Moves between units:
sesa: bu>fili, bo>lida, sa>tede, si>dami, vo>vizu
rugo: bu>musa, bo>lubo, sa>pesa, si>dipa, vo>vafa
keki: bu>sepu, bo>refa, sa>peko, si>nemu, vo>tigo
zepa: bu>runi, bo>sapo, sa>nifa, si>ravi, vo>solu
levu: bu>kigu, bo>pota, sa>lida, si>tede, vo>loge
vizu: bu>gifo, bo>seva, sa>pota, si>lida, vo>boma
dezi: bu>seda, bo>bebi, sa>peka, si>mito, vo>vopu
lefu: bu>vopu, bo>buza, sa>vube, si>sogi, vo>fipo
kofi: bu>rive, bo>pufo, sa>buza, si>vube, vo>zupa
peri: bu>dufi, bo>dufo, sa>zudi, si>lipa, vo>tesa
vano: bu>mome, bo>leku, sa>sapo, si>nifa, vo>fedo
keru: bu>nifu, bo>name, sa>life, si>depu, vo>zuti
viza: bu>kevo, bo>tigo, sa>fusa, si>keki, vo>movo
zeze: bu>vafa, bo>tede, sa>dami, si>pela, vo>levu
lozu: bu>dami, bo>kigu, sa>fili, si>vafa, vo>fomo
nizu: bu>piza, bo>vafa, sa>vade, si>rugo, vo>lozu
tigo: bu>rura, bo>felu, sa>leke, si>refa, vo>zudi
piza: bu>pesa, bo>godu, sa>nizu, si>musa, vo>dami
leke: bu>tigo, bo>dufi, sa>mipu, si>zegu, vo>tetu
bebi: bu>buni, bo>vube, sa>sogi, si>pegu, vo>kofi
vuti: bu>mito, bo>rule, sa>seda, si>fedo, vo>sogi
pudi: bu>tede, bo>gifo, sa>kigu, si>fili, vo>kulu
nive: bu>zoke, bo>liru, sa>dufo, si>zudi, vo>musa
sapo: bu>vano, bo>fora, sa>poda, si>bomo, vo>feba
dibu: bu>bazo, bo>vati, sa>zupa, si>fipo, vo>feta
fedo: bu>badu, bo>dezi, sa>feba, si>leku, vo>rule
nifu: bu>dimi, bo>neba, sa>keru, si>zuve, vo>mira
seva: bu>loge, bo>ravi, sa>rado, si>kulu, vo>zepa
zegu: bu>refa, bo>movo, sa>rura, si>viza, vo>dufi
vopu: bu>sozo, bo>kofi, sa>lefu, si>bebi, vo>siza
vati: bu>tume, bo>depu, sa>visi, si>tuda, vo>keru
felu: bu>lipa, bo>zoke, sa>dufi, si>mipu, vo>nuse
fusa: bu>viza, bo>leke, sa>refa, si>peko, vo>lipa
siza: bu>fazi, bo>zupa, sa>fipo, si>kofi, vo>tume
nevi: bu>tuda, bo>feta, sa>tume, si>dibu, vo>dimi
visi: bu>vati, bo>dimi, sa>difu, si>nevi, vo>life
dipa: bu>liru, bo>piza, sa>roli, si>pabo, vo>lubo
vafa: bu>godu, bo>sesa, sa>zeze, si>lubo, vo>kigu
roli: bu>dipa, bo>nizu, sa>musa, si>tesa, vo>pela
rive: bu>zono, bo>fipo, sa>kofi, si>lefu, vo>dibu
boma: bu>vige, bo>zepa, sa>buvi, si>seva, vo>mome
godu: bu>pela, bo>fili, sa>vafa, si>vade, vo>pudi
zudi: bu>peri, bo>nuse, sa>tetu, si>felu, vo>liru
buvi: bu>boma, bo>nifa, sa>ravi, si>rado, vo>vano
rure: bu>ravi, bo>mome, sa>runi, si>boma, vo>poda
zuti: bu>mira, bo>sepu, sa>govu, si>name, vo>kevo
sepu: bu>vamu, bo>fusa, sa>keki, si>gize, vo>rura
seda: bu>vuti, bo>buni, sa>dezi, si>feba, vo>sozo
fili: bu>lozu, bo>levu, sa>sesa, si>zeze, vo>gifo
dufo: bu>nive, bo>dipa, sa>nuse, si>tetu, vo>rugo
name: bu>neba, bo>gize, sa>dapi, si>gili, vo>sepu
dapi: bu>name, bo>nemu, sa>mira, si>guke, vo>keki
ravi: bu>buvi, bo>bomo, sa>rure, si>vige, vo>sapo
runi: bu>rure, bo>vano, sa>zepa, si>buvi, vo>dadu
rura: bu>zegu, bo>lipa, sa>tigo, si>fusa, vo>peri
vube: bu>lefu, bo>fazi, sa>zono, si>sozo, vo>pufo
tuda: bu>zupa, bo>difu, sa>nevi, si>bazo, vo>depu
badu: bu>fora, bo>seda, sa>fedo, si>solu, vo>pegu
movo: bu>mipu, bo>zudi, sa>lipa, si>tigo, vo>nive
kulu: bu>pota, bo>vige, sa>leso, si>gifo, vo>ravi
lubo: bu>vade, bo>dami, sa>pela, si>piza, vo>sesa
zoke: bu>tetu, bo>tesa, sa>nive, si>peri, vo>roli
leso: bu>kulu, bo>boma, sa>loge, si>vizu, vo>rure
fomo: bu>lida, bo>leso, sa>gifo, si>kigu, vo>rado
leku: bu>solu, bo>mito, sa>fora, si>poda, vo>dezi
tetu: bu>zudi, bo>pabo, sa>zoke, si>dufi, vo>dipa
dadu: bu>poda, bo>fedo, sa>solu, si>vano, vo>vuti
govu: bu>zuti, bo>keki, sa>gize, si>dapi, vo>viza
buza: bu>kofi, bo>bazo, sa>fazi, si>zono, vo>tuda
lida: bu>levu, bo>kulu, sa>fomo, si>pudi, vo>seva
zono: bu>vube, bo>siza, sa>rive, si>vopu, vo>bazo
fora: bu>leku, bo>vuti, sa>badu, si>dadu, vo>peka
vige: bu>rado, bo>runi, sa>boma, si>loge, vo>bomo
buni: bu>rule, bo>lefu, sa>bebi, si>peka, vo>rive
life: bu>keru, bo>dapi, sa>gili, si>dimi, vo>govu
mira: bu>dapi, bo>vamu, sa>zuti, si>neba, vo>peko
zupa: bu>dibu, bo>visi, sa>tuda, si>pufo, vo>zuve
pesa: bu>rugo, bo>pela, sa>piza, si>roli, vo>zeze
dufi: bu>felu, bo>nive, sa>peri, si>movo, vo>pabo
mome: bu>bomo, bo>solu, sa>vano, si>zepa, vo>badu
nifa: bu>zepa, bo>poda, sa>bomo, si>rure, vo>leku
peko: bu>keki, bo>zegu, sa>kevo, si>vamu, vo>leke
gifo: bu>fomo, bo>loge, sa>vizu, si>levu, vo>vige
pegu: bu>peka, bo>sozo, sa>rule, si>seda, vo>vube
loge: bu>leso, bo>buvi, sa>seva, si>pota, vo>runi
kevo: bu>peko, bo>rura, sa>viza, si>sepu, vo>mipu
gize: bu>govu, bo>peko, sa>nemu, si>mira, vo>fusa
pufo: bu>fipo, bo>nevi, sa>bazo, si>fazi, vo>visi
refa: bu>fusa, bo>mipu, sa>zegu, si>kevo, vo>felu
depu: bu>zuve, bo>gili, sa>dimi, si>difu, vo>name
feba: bu>fedo, bo>peka, sa>mito, si>fora, vo>buni
dimi: bu>depu, bo>guke, sa>nifu, si>feta, vo>dapi
rule: bu>pegu, bo>vopu, sa>buni, si>dezi, vo>zono
fipo: bu>siza, bo>tuda, sa>pufo, si>buza, vo>vati
gili: bu>life, bo>mira, sa>guke, si>nifu, vo>gize
vamu: bu>nemu, bo>viza, sa>sepu, si>govu, vo>zegu
zuve: bu>feta, bo>life, sa>depu, si>visi, vo>neba
guke: bu>gili, bo>zuti, sa>neba, si>keru, vo>nemu
vade: bu>nizu, bo>zeze, sa>lubo, si>pesa, vo>fili
sogi: bu>bebi, bo>zono, sa>sozo, si>rule, vo>buza
sozo: bu>sogi, bo>rive, sa>vopu, si>buni, vo>fazi
mipu: bu>leke, bo>peri, sa>movo, si>rura, vo>zoke
liru: bu>tesa, bo>pesa, sa>dipa, si>nuse, vo>vade
solu: bu>dadu, bo>feba, sa>leku, si>sapo, vo>seda
feta: bu>difu, bo>keru, sa>zuve, si>vati, vo>guke
tume: bu>nevi, bo>zuve, sa>vati, si>zupa, vo>nifu
fazi: bu>buza, bo>dibu, sa>siza, si>rive, vo>nevi
musa: bu>roli, bo>vade, sa>rugo, si>liru, vo>godu
bomo: bu>nifa, bo>dadu, sa>mome, si>runi, vo>fora
neba: bu>guke, bo>govu, sa>name, si>life, vo>vamu
nemu: bu>gize, bo>kevo, sa>vamu, si>zuti, vo>refa
bazo: bu>pufo, bo>tume, sa>dibu, si>siza, vo>difu
kigu: bu>pudi, bo>vizu, sa>levu, si>sesa, vo>leso
pota: bu>vizu, bo>rado, sa>kulu, si>fomo, vo>buvi
lipa: bu>movo, bo>tetu, sa>felu, si>leke, vo>dufo
tesa: bu>pabo, bo>rugo, sa>liru, si>dufo, vo>nizu
mito: bu>feba, bo>pegu, sa>vuti, si>badu, vo>bebi
tede: bu>sesa, bo>fomo, sa>pudi, si>lozu, vo>pota
difu: bu>visi, bo>nifu, sa>feta, si>tume, vo>gili
poda: bu>sapo, bo>badu, sa>dadu, si>mome, vo>mito
nuse: bu>dufo, bo>roli, sa>pabo, si>zoke, vo>pesa
pabo: bu>nuse, bo>musa, sa>tesa, si>nive, vo>piza
pela: bu>lubo, bo>lozu, sa>godu, si>nizu, vo>tede
rado: bu>seva, bo>rure, sa>vige, si>leso, vo>nifa
peka: bu>dezi, bo>sogi, sa>pegu, si>vuti, vo>lefu
dami: bu>zeze, bo>pudi, sa>lozu, si>godu, vo>lida

The rows follow the links: the fewer symbols apart two units are, the more alike their rows tend to be.

Some units and rows for them; each showing differs a little:
tede: (-2, 9, 7, 1, 7, 13, 34, 20, -10, 17, -2, 32, 6, 20, -9, -20, 9, -10, 27, 2, 7, 10, 14, -6, 1, 25, -24, 19, 19, 19, 6, 7, 21, -15, 24, 32, 54, 7, 14, 8, 21, -26, 8, 8, 4, 16, 10)
neba: (15, 3, -5, 10, 25, -15, -1, 5, 20, 8, -29, -22, 19, 8, 24, 11, -16, 6, -18, 0, -8, 21, 17, -2, 10, -4, 18, 3, -58, 5, -11, -10, 0, 14, 8, -24, -24, 11, 29, 18, -24, 25, -1, 37, -4, -5, 7)
peka: (-17, 7, -3, -1, -12, 23, -7, -6, 9, 2, 9, -2, -32, 3, -19, -1, 0, 0, -19, 26, -7, -41, -28, 12, 10, 7, 1, -2, -2, -9, -8, -20, -12, -2, -21, -16, -2, -14, -35, -28, 16, -5, 34, -12, 8, -47, -31)
fusa: (-5, 14, -36, -10, 19, -16, 6, 12, 19, -19, 5, -43, 37, 2, 16, 12, 0, -10, 21, -10, -11, -4, -7, 6, 19, -4, 17, -21, -3, -26, 3, 11, -5, 27, 0, -27, 8, -3, 4, 4, -35, -2, -33, 1, -13, 13, 29)
nifa: (30, 14, 29, -8, -7, 22, -4, -6, -2, -15, 15, -8, -28, -22, -35, -10, 34, -7, 1, 23, 6, 17, 20, 16, 4, 7, -19, -30, 15, 9, 2, 7, 30, -36, -4, -6, -4, -10, -1, -8, -25, -7, 6, -33, 10, -22, -15)
vizu: (11, -5, 18, 6, 6, 0, 21, 13, 2, -14, 6, 7, 7, 4, -28, -13, 23, 14, 9, 8, 7, 32, 22, -18, 13, 22, -20, 12, 21, 14, -2, 39, 29, -23, 22, 38, 28, 7, 13, 4, 5, -36, 0, 9, 18, 18, -2)
vamu: (-1, 25, -23, -4, 35, -5, 11, 22, 27, 0, -23, -31, 27, 11, 22, 7, -7, -15, 11, 3, -6, -6, 8, 16, 14, 3, 13, -22, -35, -16, 1, -11, 0, 22, -3, -36, 11, 4, 17, 4, -40, 12, -19, 14, -10, -3, 25)
peri: (-27, 1, -3, -11, 12, -6, -24, 3, 0, -23, 20, 11, 22, -5, 15, 12, 0, -7, 26, -44, 8, -30, 2, 10, -18, -26, 7, -21, 20, -24, 17, -7, -15, 25, -20, -13, -2, 9, 7, -7, 0, 8, -47, -16, -6, 25, 18)
depu: (29, -7, -10, 11, -5, -20, 6, -9, -8, 33, -44, -17, -3, -6, 31, 8, -23, 3, -22, 13, -7, 38, 3, -9, -10, -2, 12, 5, -35, 13, -5, -5, -5, -2, 11, -2, -24, -4, 9, 27, -24, 32, 10, 17, -18, 4, 18)
tesa: (-9, -2, -8, -19, -19, -2, -6, -16, -35, 1, 30, 25, 14, -3, 20, 2, -7, -27, 39, -39, 1, -14, -8, 9, -17, -24, -4, 0, 34, 4, 14, -20, -2, 11, 8, 0, 5, -2, 6, 12, 20, 12, -23, -19, -21, 31, 18)
feba: (-4, 3, 12, -5, -13, 18, -18, -16, 10, -18, 34, -9, -24, -2, -31, 0, 13, 1, -22, 16, -7, -24, -13, 10, 22, -3, 1, -2, -6, 2, -12, -14, 4, -11, -11, -25, -22, -9, -19, -23, 14, -3, 28, -6, 18, -48, -44)
nizu: (-16, -11, 8, -7, -8, 2, 0, -10, -23, 2, 33, 42, 19, 18, 8, -6, -6, -12, 26, -40, 2, -7, 2, -7, -1, -13, -8, 33, 13, 22, 2, -16, 8, 6, 23, 14, 11, 16, 22, 15, 48, -3, -4, 19, 0, 23, -2)
godu: (-18, -1, 16, -3, 5, 13, 9, 8, -15, 11, 16, 51, 12, 24, 1, -12, -1, -9, 23, -28, 7, -13, 12, -2, -3, 1, -17, 34, 6, 21, 4, -18, 11, 1, 20, 19, 30, 21, 22, 8, 48, -10, 4, 23, 5, 16, -4)
zoke: (-21, 4, -2, -16, 2, 0, -18, -3, -16, -10, 22, 22, 13, -7, 19, 5, -2, -18, 32, -42, 9, -29, -2, 16, -24, -27, 2, -17, 27, -17, 19, -17, -13, 20, -13, -10, 3, 4, 6, 0, 6, 12, -40, -24, -16, 25, 20)
pabo: (-11, 0, -8, -19, -18, 2, -7, -12, -32, 1, 28, 25, 12, -4, 21, 2, -5, -28, 38, -39, 1, -16, -7, 12, -18, -25, -4, -4, 34, -1, 17, -19, -4, 11, 2, -1, 8, 1, 5, 12, 16, 12, -28, -21, -19, 29, 20)
dezi: (-15, 6, 1, -3, -10, 22, -10, -6, 9, -1, 13, -3, -31, 2, -23, 0, 3, -2, -22, 23, -5, -40, -25, 12, 11, 5, -1, -3, -3, -7, -7, -21, -10, -4, -20, -19, -5, -12, -32, -29, 16, -4, 32, -12, 11, -48, -36)
pudi: (2, 8, 6, 0, 4, 13, 36, 20, -9, 13, -1, 27, 6, 15, -10, -19, 12, -8, 25, 6, 7, 14, 15, -7, 4, 26, -25, 20, 21, 20, 5, 12, 24, -15, 26, 35, 52, 6, 11, 8, 18, -29, 6, 9, 5, 18, 10)
vade: (-17, -10, 10, -7, -5, 4, 2, -7, -20, 5, 31, 44, 18, 20, 6, -7, -6, -10, 24, -37, 3, -9, 6, -5, -2, -11, -10, 34, 9, 22, 2, -16, 8, 6, 22, 15, 15, 20, 24, 12, 51, -4, -2, 22, 2, 20, -5)
kofi: (-14, -25, -19, 15, -25, -16, -3, -11, -2, 13, -21, -7, -19, -3, 2, 7, -22, 31, -38, 19, -6, -8, -36, -22, -7, 6, 15, 20, 7, -13, -12, 17, -32, 6, -12, 22, -19, -13, -39, -11, 17, -3, 24, 2, 0, -5, -12)
kulu: (12, -4, 27, 8, 10, 1, 11, 11, 8, -19, 9, 6, 4, -2, -33, -10, 28, 20, 3, 6, 8, 30, 29, -16, 11, 19, -19, 6, 18, 13, -2, 40, 27, -25, 16, 35, 19, 8, 14, 1, 3, -36, -3, 5, 22, 15, -7)
feta: (27, -8, -8, 12, -7, -16, 5, -7, -11, 38, -50, -9, -12, -9, 31, 6, -25, 3, -24, 18, -2, 33, 1, -7, -20, 0, 10, 3, -31, 10, -2, -6, -10, -2, 3, 4, -21, -4, 2, 23, -25, 31, 12, 9, -20, 5, 19)
leke: (-17, 2, -22, -10, 15, -21, -14, 4, 15, -37, 21, -26, 39, -2, 12, 16, 1, 1, 18, -31, -4, -13, -6, 2, 10, -19, 17, -18, 9, -30, 4, 15, -11, 30, -9, -19, -7, 5, 6, -3, -15, -4, -44, -2, -6, 23, 20)

Each walk starts at a row. The symbols on each line, taken left to right, move it on to the next unit.
Answer with the unit's row; about right is enough.
new walk
(-16, 7, -14, 0, -17, 20, 2, -4, 4, 11, 4, -4, -32, 4, -13, -2, -5, -3, -18, 28, -7, -39, -35, 10, 7, 11, 3, -1, 4, -10, -6, -16, -17, -2, -21, -10, 3, -19, -42, -27, 13, -6, 35, -16, 5, -42, -27)
vo si si si si bu sa sa bu -> (-14, 5, 4, -3, -9, 23, -11, -8, 11, -5, 19, -2, -29, 2, -24, -2, 4, 0, -21, 21, -6, -37, -22, 12, 14, 2, 1, -1, -5, -6, -10, -20, -6, -5, -19, -20, -12, -11, -27, -30, 16, -2, 32, -9, 14, -50, -38)
si sa sa bu bu si bo -> (-10, 5, 6, -4, -10, 23, -14, -10, 12, -9, 24, -5, -28, 1, -28, 0, 7, 1, -22, 19, -6, -35, -19, 12, 15, 0, 1, 0, -8, -3, -10, -18, -4, -6, -17, -24, -16, -11, -24, -28, 16, -2, 30, -7, 17, -49, -42)
new walk
(-3, 17, -36, -10, 22, -15, 11, 14, 20, -15, -1, -40, 34, 5, 19, 10, -2, -15, 21, -7, -12, -3, -6, 9, 20, -2, 15, -24, -8, -25, 3, 8, -4, 26, 0, -31, 9, -5, 4, 5, -40, 2, -30, 4, -14, 11, 30)
vo bu vo vo sa bo bo bo vo -> (12, -5, 22, 8, 7, 1, 16, 12, 6, -17, 7, 5, 7, 2, -31, -12, 26, 17, 5, 7, 8, 34, 24, -17, 12, 21, -19, 8, 20, 15, -4, 41, 28, -24, 20, 36, 23, 7, 12, 3, 3, -35, -1, 8, 19, 16, -4)
bu vo sa si vo sa sa si sa sa -> (30, 14, 25, -10, -11, 18, -5, -10, -3, -16, 20, -12, -28, -21, -34, -8, 32, -11, 0, 23, 2, 18, 17, 17, 5, 4, -16, -28, 14, 11, 3, 7, 30, -37, -3, -8, -6, -13, -5, -7, -24, -5, 6, -33, 9, -23, -15)
new walk
(-6, 9, 9, 1, 7, 17, 32, 20, -11, 18, -2, 37, 3, 20, -6, -19, 8, -11, 26, -2, 8, 5, 16, -3, -1, 23, -22, 20, 18, 20, 5, 3, 20, -12, 22, 30, 53, 9, 14, 6, 25, -23, 9, 11, 3, 16, 6)
vo vo bo bu bo vo si bu -> (20, 2, 13, -12, -20, 14, -14, -24, 1, -24, 40, -21, -21, -13, -34, -1, 23, -6, -11, 18, -10, 6, -4, 10, 25, -2, -4, -11, 2, 11, -10, -1, 21, -26, 2, -22, -26, -16, -13, -10, -4, -5, 20, -16, 15, -37, -36)
bu vo sa vo bo si -> (-12, -12, -30, 6, -31, -4, 6, -10, -4, 15, -9, -15, -24, -1, -2, 2, -16, 13, -26, 29, -10, -18, -46, -11, 3, 9, 10, 13, 14, -12, -11, 8, -25, 3, -11, 11, -3, -23, -49, -15, 13, -8, 31, -9, -4, -17, -13)
new walk
(-24, 1, -2, -12, 9, -2, -22, 2, -6, -20, 20, 16, 18, -6, 16, 9, 0, -12, 27, -41, 10, -32, -2, 14, -21, -26, 5, -20, 23, -23, 18, -11, -16, 25, -19, -11, -2, 9, 8, -4, 3, 8, -43, -22, -11, 24, 18)
bu bu si si si si vo bo bo bu -> (-18, 2, -3, -16, -2, 0, -15, -4, -20, -6, 22, 25, 13, -6, 19, 4, -2, -21, 35, -41, 7, -26, -4, 15, -24, -25, -1, -15, 29, -13, 19, -18, -11, 18, -11, -8, 4, 4, 5, 2, 8, 12, -36, -26, -17, 26, 21)
bo bu vo vo sa sa si -> (-13, 6, 15, 0, 9, 17, 21, 17, -10, 17, 5, 48, 8, 24, -3, -16, 2, -10, 26, -13, 11, -8, 15, -2, -3, 13, -21, 26, 10, 20, 6, -13, 15, -5, 18, 25, 44, 17, 19, 6, 38, -16, 7, 17, 4, 15, 3)
new walk
(-16, 2, 16, 1, 8, 17, 17, 15, -12, 15, 7, 51, 7, 25, 0, -17, 1, -10, 25, -19, 9, -10, 14, -2, -5, 9, -20, 27, 10, 20, 6, -14, 13, -2, 20, 23, 40, 19, 21, 6, 43, -14, 6, 19, 6, 15, -1)
sa bu sa si vo bo vo vo bo si -> (30, 10, 18, -12, -19, 16, -6, -17, -5, -18, 27, -19, -26, -20, -34, -6, 31, -10, -1, 22, -3, 17, 8, 14, 13, 2, -13, -24, 11, 11, -1, 3, 27, -35, 2, -13, -14, -16, -9, -7, -19, -4, 11, -30, 8, -27, -21)
bo vo vo bu si sa si -> (-15, 7, -9, 0, -14, 22, -2, -4, 6, 7, 7, -4, -32, 4, -16, -3, -1, -2, -19, 28, -6, -40, -31, 11, 8, 8, 3, -1, 2, -10, -4, -19, -16, -1, -20, -15, 1, -16, -38, -26, 14, -6, 34, -15, 5, -45, -29)
new walk
(-2, 23, -33, -8, 26, -10, 13, 19, 21, -8, -11, -37, 30, 8, 20, 8, -4, -14, 19, -3, -10, -4, -1, 13, 17, 2, 13, -26, -18, -21, 4, 1, -2, 23, -1, -33, 12, -3, 9, 3, -41, 5, -24, 4, -14, 5, 31)
vo vo bo bu bo vo si bu -> (-13, -11, 4, -11, -15, 0, -1, -13, -26, 3, 35, 39, 19, 14, 9, -4, -5, -15, 28, -42, -1, -6, 0, -5, 0, -16, -6, 32, 16, 21, 1, -16, 7, 8, 24, 12, 8, 12, 19, 16, 50, 0, -7, 16, -2, 23, -3)
bu vo bu si vo sa bo bu vo -> (13, -3, 39, 9, 16, 8, 0, 12, 13, -26, 6, 8, -5, -7, -37, -11, 31, 20, -2, 7, 15, 25, 35, -9, 2, 16, -20, -6, 12, 9, 1, 34, 27, -28, 4, 26, 9, 12, 14, -7, -4, -29, -4, -2, 26, 5, -12)
new walk
(-17, 1, 17, 0, 7, 13, 13, 11, -13, 14, 11, 51, 10, 25, 2, -14, -1, -11, 26, -23, 10, -11, 13, -4, -6, 5, -18, 30, 7, 20, 4, -15, 12, 1, 18, 22, 36, 20, 24, 7, 46, -12, 6, 22, 6, 15, -2)
vo vo bo bu bo vo si bu -> (30, 11, 22, -10, -15, 17, -6, -12, -3, -16, 22, -15, -27, -21, -35, -6, 31, -11, 0, 22, 1, 18, 13, 16, 10, 3, -15, -25, 14, 12, -1, 5, 29, -34, 1, -10, -10, -15, -8, -6, -21, -4, 9, -32, 8, -24, -19)
bo vo vo si si bu bo -> (-15, 2, -21, 1, -24, 13, 7, -4, 0, 15, -2, -8, -32, 3, -10, -2, -10, -1, -18, 32, -8, -33, -41, 3, 7, 11, 4, 3, 10, -12, -7, -9, -20, -2, -17, -2, 6, -21, -48, -24, 11, -6, 35, -16, -1, -34, -19)
new walk
(28, 14, 33, -4, -3, 22, -4, -2, 1, -16, 12, -3, -28, -22, -36, -9, 34, -7, 1, 22, 9, 16, 27, 15, -2, 9, -20, -30, 14, 8, 5, 7, 28, -35, -6, -3, -1, -8, 1, -9, -24, -9, 4, -32, 13, -19, -14)
bo vo bo si bu bo sa vo si bu -> (-15, -4, -28, 3, -27, 5, 7, -6, -4, 15, -8, -12, -29, 2, -4, 0, -13, 5, -21, 32, -9, -24, -47, -3, 5, 12, 7, 7, 14, -11, -7, -1, -24, 2, -13, 4, 1, -24, -49, -19, 12, -8, 33, -14, -3, -26, -14)
bo vo vo bo vo bu sa si vo -> (-2, 24, -28, -4, 33, -5, 12, 23, 25, 0, -19, -31, 27, 11, 22, 7, -6, -16, 14, 2, -7, -5, 6, 14, 15, 4, 11, -24, -29, -18, 5, -6, -3, 22, -2, -36, 12, 1, 15, 5, -40, 11, -21, 11, -13, -1, 29)
